Below is a small trained network, with its code and all its weights. Each question gives an input and a class and asks what happens when units are switched off, that is, made to give their printed mean instead of their output.

import numpy as np


def w(rows, s, z=0):
    codes = np.array(rows[::2]) - 128.0
    scale = np.full(codes.shape[1], s)
    scale[-1] = z or s
    return codes * scale


def norm(h):
    return h / np.sqrt((h * h).mean(-1, keepdims=True) + 1e-5)


def f(y):
    return np.maximum(y, 0)


def log_softmax(a):
    a = a - a.max(-1, keepdims=True)
    return a - np.log(np.exp(a).sum(-1, keepdims=True))


def net(x, mask):
    res = np.array(x, float).reshape(1, 6) / 4 @ E
    u = 0
    for l in range(3):
        y = f(norm(res) @ A[l][:, :-1].T + A[l][:, -1])
        res = res + np.where(mask[u : u + 5], y, B[l][:, -1]) @ B[l][:, :-1]
        u += 5
    return log_softmax(norm(res)[-1] @ U[:, :-1].T + U[:, -1])


A, B = {}, {}
E = w([
[105,93,170,144,62,162,122,63,57],'x0',
[143,91,8,181,148,140,110,121,96],'x1',
[126,129,130,130,136,127,128,125,123],'x2',
[130,129,130,131,132,129,129,127,128],'x3',
[161,48,161,91,161,182,162,179,81],'x4',
[125,130,131,132,134,130,126,128,124],'x5',
],0.011)
A[0] = w([
[116,182,11,213,114,115,17,111,107,65],'L0N1',
[164,76,237,65,132,126,145,174,111,88],'L0N2',
[29,169,191,113,147,100,129,49,141,2],'L0N3',
[81,202,248,44,101,81,112,109,255,167],'L0N4',
[124,113,157,180,26,174,153,42,52,221],'L0N5',
],0.0046,0.0027)
B[0] = w([
[133,120,135,174,113,144,207,2,180,226],'L0N1',
[101,74,154,75,116,66,148,95,178,200],'L0N2',
[155,111,133,116,62,117,41,177,128,164],'L0N3',
[167,204,104,123,127,163,61,151,77,252],'L0N4',
[36,151,119,126,92,190,61,106,50,253],'L0N5',
],0.0077,0.0059)
A[1] = w([
[165,90,206,26,147,141,119,181,138,107],'L1N1',
[170,2,79,142,168,203,147,154,97,104],'L1N2',
[119,110,176,120,105,171,156,113,89,4],'L1N3',
[139,110,141,131,179,150,94,120,127,112],'L1N4',
[140,201,179,168,59,112,142,115,156,76],'L1N5',
],0.0081,0.0043)
B[1] = w([
[108,128,62,255,133,204,219,92,163,242],'L1N1',
[159,228,133,14,90,68,58,221,80,253],'L1N2',
[129,84,135,134,167,32,63,137,161,174],'L1N3',
[129,165,137,94,77,118,166,111,120,146],'L1N4',
[128,122,138,55,147,122,92,182,91,199],'L1N5',
],0.0073,0.0057)
A[2] = w([
[120,141,164,139,167,158,227,167,234,2],'L2N1',
[81,104,207,65,130,174,181,190,123,112],'L2N2',
[188,101,41,193,133,42,140,111,222,42],'L2N3',
[121,229,182,122,120,117,44,128,164,72],'L2N4',
[78,2,236,140,88,167,135,99,114,55],'L2N5',
],0.0072,0.0035)
B[2] = w([
[127,72,138,156,49,210,161,182,84,193],'L2N1',
[116,101,151,185,133,97,81,66,174,218],'L2N2',
[118,97,254,142,203,70,149,121,163,224],'L2N3',
[159,86,85,74,158,102,167,208,84,253],'L2N4',
[182,127,147,103,249,50,173,81,191,242],'L2N5',
],0.0095,0.0048)
U = w([
[210,216,49,83,153,88,140,250,157,127],'0',
[134,105,191,171,221,49,149,35,205,252],'1',
[83,137,160,59,66,132,16,127,14,127],'2',
[47,128,78,238,66,183,114,6,132,34],'3',
[141,83,155,195,110,241,214,187,174,98],'4',
],0.013,0.0031)

Each question gives the input, the list of numbers given to net, and the class t.
The units are the neurons (one row each of A and B). Each row of codes is followed by its name. A weight is (code - 128) times the scale printed after its matrix; where a second scale follows, it is the last column's (A, B and U).
mask holds one flag per neuron, layer by layer. A switched-off neuron (its flag False) gives its mean, the last column of its row in B, instead of its output. The means were averaged over made-up inputs and are rounded, as every weight is.
A unit's drop is (log p(t) with every unit on - log p(t) with that unit switched off) / (log p(t) with every unit on - log p(t) with every unit switched off).
most important unit: the unit with the biggest drop
k most important neurons: the k neurons with the biggest drops, biggest first
top k neurons in layer l: the k neurons of layer l with the biggest drops, biggest first
drop when u is switched off: that unit's drop, to one decimal
input [1,5,-7,7,1,-1], class 2: most important unit -> L1N2
input [-8,-6,0,7,2,4], class 4: 3 most important neurons -> (L1N1 L2N1 L1N2)
input [1,2,-5,4,8,2], class 2: 2 most important neurons -> (L1N2 L2N5)
input [-1,3,2,-8,0,3], class 1: 2 most important neurons -> (L0N1 L0N5)
input [0,-8,-3,1,4,-5], class 4: top 2 neurons in layer 0 -> (L0N5 L0N4)
input [0,3,7,-4,8,-8], class 0: 2 most important neurons -> (L1N2 L0N5)
input [0,-8,-1,-1,-3,-6], class 0: 2 most important neurons -> (L2N4 L0N5)
input [8,-8,-4,-1,2,4], class 1: 2 most important neurons -> (L2N5 L1N2)
input [-1,-2,3,7,-6,2], class 0: 2 most important neurons -> (L2N4 L0N5)
input [6,0,-8,5,6,1], class 1: 3 most important neurons -> (L2N5 L0N4 L0N2)
input [-5,-7,7,0,7,-5], class 4: 2 most important neurons -> (L1N1 L2N1)
input [-6,5,5,-2,0,3], class 1: 2 most important neurons -> (L2N3 L0N1)
input [-2,7,4,6,-5,-2], class 1: 2 most important neurons -> (L2N3 L0N5)
input [0,-5,3,5,-6,8], class 0: most important unit -> L2N4
input [-1,1,3,4,0,-3], class 1: 2 most important neurons -> (L0N5 L2N3)
input [-3,-1,6,-7,7,-4], class 4: drop when L1N1 is switched off -> 2.6
input [-1,-7,-6,7,5,-1], class 4: drop when L0N5 is switched off -> 0.1
input [-6,-2,-2,8,7,6], class 4: drop when L1N1 is switched off -> 0.3
